Below are the code and all the weights of a small trained network. Each question names an input and a class and asks about switching units off, where a switched-off unit gives its printed mean instead of its output.

import numpy as np


def w(rows, s, z=0):
    codes = np.array(rows[::2]) - 128.0
    scale = np.full(codes.shape[1], s)
    scale[-1] = z or s
    return codes * scale


def f(y):
    return np.maximum(y, 0)


def log_softmax(a):
    a = a - a.max(-1, keepdims=True)
    return a - np.log(np.exp(a).sum(-1, keepdims=True))


def net(x, mask):
    res = np.array(x, float).reshape(1, 7) / 4 @ E
    y = f(res @ A[0][:, :-1].T + A[0][:, -1])
    res = res + np.where(mask, y, B[0][:, -1]) @ B[0][:, :-1]
    return log_softmax(res[-1] @ U[:, :-1].T + U[:, -1])


A, B = {}, {}
E = w([
[198,132,28,142,162,123,97,180,143],'x0',
[54,57,125,121,68,85,94,158,84],'x1',
[88,173,180,147,112,178,176,189,115],'x2',
[110,167,107,115,58,150,80,215,146],'x3',
[174,74,171,107,150,135,132,137,7],'x4',
[99,67,67,121,109,215,254,162,115],'x5',
[99,134,113,206,130,77,186,113,79],'x6',
],0.0098)
A[0] = w([
[90,96,170,108,56,183,152,134,126,152],'n0',
[98,163,32,159,121,117,92,135,161,63],'n1',
[174,46,88,57,121,164,79,156,114,227],'n2',
[115,179,195,60,223,180,129,112,64,170],'n3',
[176,135,193,105,166,88,119,78,134,184],'n4',
[122,150,169,103,92,109,34,163,198,253],'n5',
[145,193,141,142,93,143,59,203,41,138],'n6',
[156,134,170,120,157,169,176,144,82,152],'n7',
[38,79,232,141,119,137,142,101,62,177],'n8',
[134,132,193,114,202,160,110,143,105,71],'n9',
[234,93,111,58,145,174,83,191,130,146],'n10',
[97,1,122,112,110,121,123,128,57,181],'n11',
[187,122,106,101,222,106,87,32,177,117],'n12',
[92,120,151,78,87,242,203,93,206,152],'n13',
[79,182,166,120,95,60,73,128,200,97],'n14',
[198,169,51,121,223,121,134,72,188,86],'n15',
[119,158,71,198,146,168,143,210,129,192],'n16',
[141,176,109,185,97,132,172,194,163,153],'n17',
[184,74,95,52,188,150,93,203,150,135],'n18',
],0.0094,0.0035)
B[0] = w([
[51,137,57,76,165,106,160,59,127,199],'n0',
[113,222,154,199,171,171,126,216,201,194],'n1',
[113,161,114,16,181,56,37,197,73,211],'n2',
[207,110,156,148,143,116,143,201,233,196],'n3',
[73,134,120,208,188,186,183,180,134,198],'n4',
[142,230,131,140,212,148,168,95,181,248],'n5',
[41,198,186,50,70,136,165,74,152,201],'n6',
[177,158,189,162,143,142,157,194,218,184],'n7',
[119,92,114,114,186,11,107,164,142,230],'n8',
[151,139,158,200,193,138,84,197,148,163],'n9',
[135,150,114,40,254,63,83,135,129,212],'n10',
[26,155,32,161,142,47,114,74,82,225],'n11',
[115,152,20,244,79,88,119,74,111,225],'n12',
[4,162,107,31,72,237,218,102,172,236],'n13',
[203,153,200,131,195,160,186,101,214,224],'n14',
[35,131,51,96,128,69,78,74,75,227],'n15',
[65,140,90,138,46,45,153,225,196,221],'n16',
[60,79,117,149,66,118,196,159,147,209],'n17',
[171,137,137,85,237,72,66,171,97,203],'n18',
],0.0077,0.012)
U = w([
[176,149,254,75,179,142,154,185,164,119],'0',
[212,16,207,99,22,246,61,131,56,2],'1',
[90,175,153,108,107,168,179,32,152,184],'2',
[124,122,76,106,176,64,72,79,47,171],'3',
[74,108,89,115,69,127,198,194,123,167],'4',
[175,155,149,201,156,122,128,168,171,114],'5',
[153,134,167,112,76,164,105,82,100,48],'6',
],0.01,0.0071)

Each question gives the input, the list of numbers given to net, and the class t.
The units are the neurons (one row each of A and B). Each row of codes is followed by its name. A weight is (code - 128) times the scale printed after its matrix; where a second scale follows, it is the last column's (A, B and U).
mask holds one flag per neuron, in row order. A switched-off neuron (its flag False) gives its mean, the last column of its row in B, instead of its output. The means were averaged over made-up inputs and are rounded, as every weight is.
A unit's drop is (log p(t) with every unit on - log p(t) with that unit switched off) / (log p(t) with every unit on - log p(t) with every unit switched off).
The circuit of an input: a set's keep is (log p(t) with only the set's units on - log p(t) with every unit switched off) / (log p(t) with every unit on - log p(t) with every unit switched off). Starting from the 12 units with the biggest drops (on a tie, the unit counted first), units are removed one at a time, each time the one whose removal leaves the highest keep (on an exact tie, the one counted first), for as long as the keep stays at least 0.8.
circuit, biggest first: the units of the circuit, biggest drop first
unit that matters most: the unit with the biggest drop
k most important neurons: the k neurons with the biggest drops, biggest first
drop when u is switched off: that unit's drop, to one decimal
input [0,4,0,-6,-5,-5,6], class 5: unit that matters most => n13
input [0,0,4,-6,3,-8,-8], class 5: circuit, biggest first => n12, n4
input [-1,7,-4,-4,-7,2,1], class 2: circuit, biggest first => n16, n2
input [-7,-7,-7,-6,2,-1,6], class 5: 2 most important neurons => n4, n3
input [4,7,-7,1,-8,-8,-7], class 5: circuit, biggest first => n12, n14
input [-7,2,5,8,-8,-5,7], class 0: 3 most important neurons => n14, n12, n11
input [-5,7,1,4,4,4,0], class 3: circuit, biggest first => n11, n8
input [0,3,3,4,-7,-5,4], class 0: 2 most important neurons => n14, n12
input [-5,0,3,-2,-3,-3,8], class 0: circuit, biggest first => n12, n11
input [-3,-8,-5,-8,-1,0,-4], class 3: 2 most important neurons => n15, n12
input [-2,-1,-4,1,4,-8,-7], class 5: 2 most important neurons => n12, n4
input [-1,5,-6,3,1,-8,0], class 5: 2 most important neurons => n13, n14
input [-1,-1,-5,-1,-4,-7,1], class 5: 2 most important neurons => n13, n6
input [-5,-2,5,-1,5,3,3], class 0: unit that matters most => n7
input [-4,-5,2,4,8,-2,5], class 0: 2 most important neurons => n12, n6
input [6,4,1,2,-4,-8,2], class 5: 2 most important neurons => n13, n1
input [0,-7,2,5,8,6,1], class 0: 2 most important neurons => n7, n12
input [-7,5,-3,3,-6,3,3], class 2: 2 most important neurons => n16, n14
input [-1,-5,1,-7,5,5,8], class 5: drop when n3 is switched off => 0.1
input [1,5,0,2,8,4,1], class 3: drop when n18 is switched off => 0.0
input [-4,6,-3,2,-2,2,8], class 3: most important neuron => n13
input [3,5,3,2,1,-2,-1], class 3: drop when n17 is switched off => 0.2
input [2,7,1,2,-4,-2,5], class 5: drop when n13 is switched off => 0.8
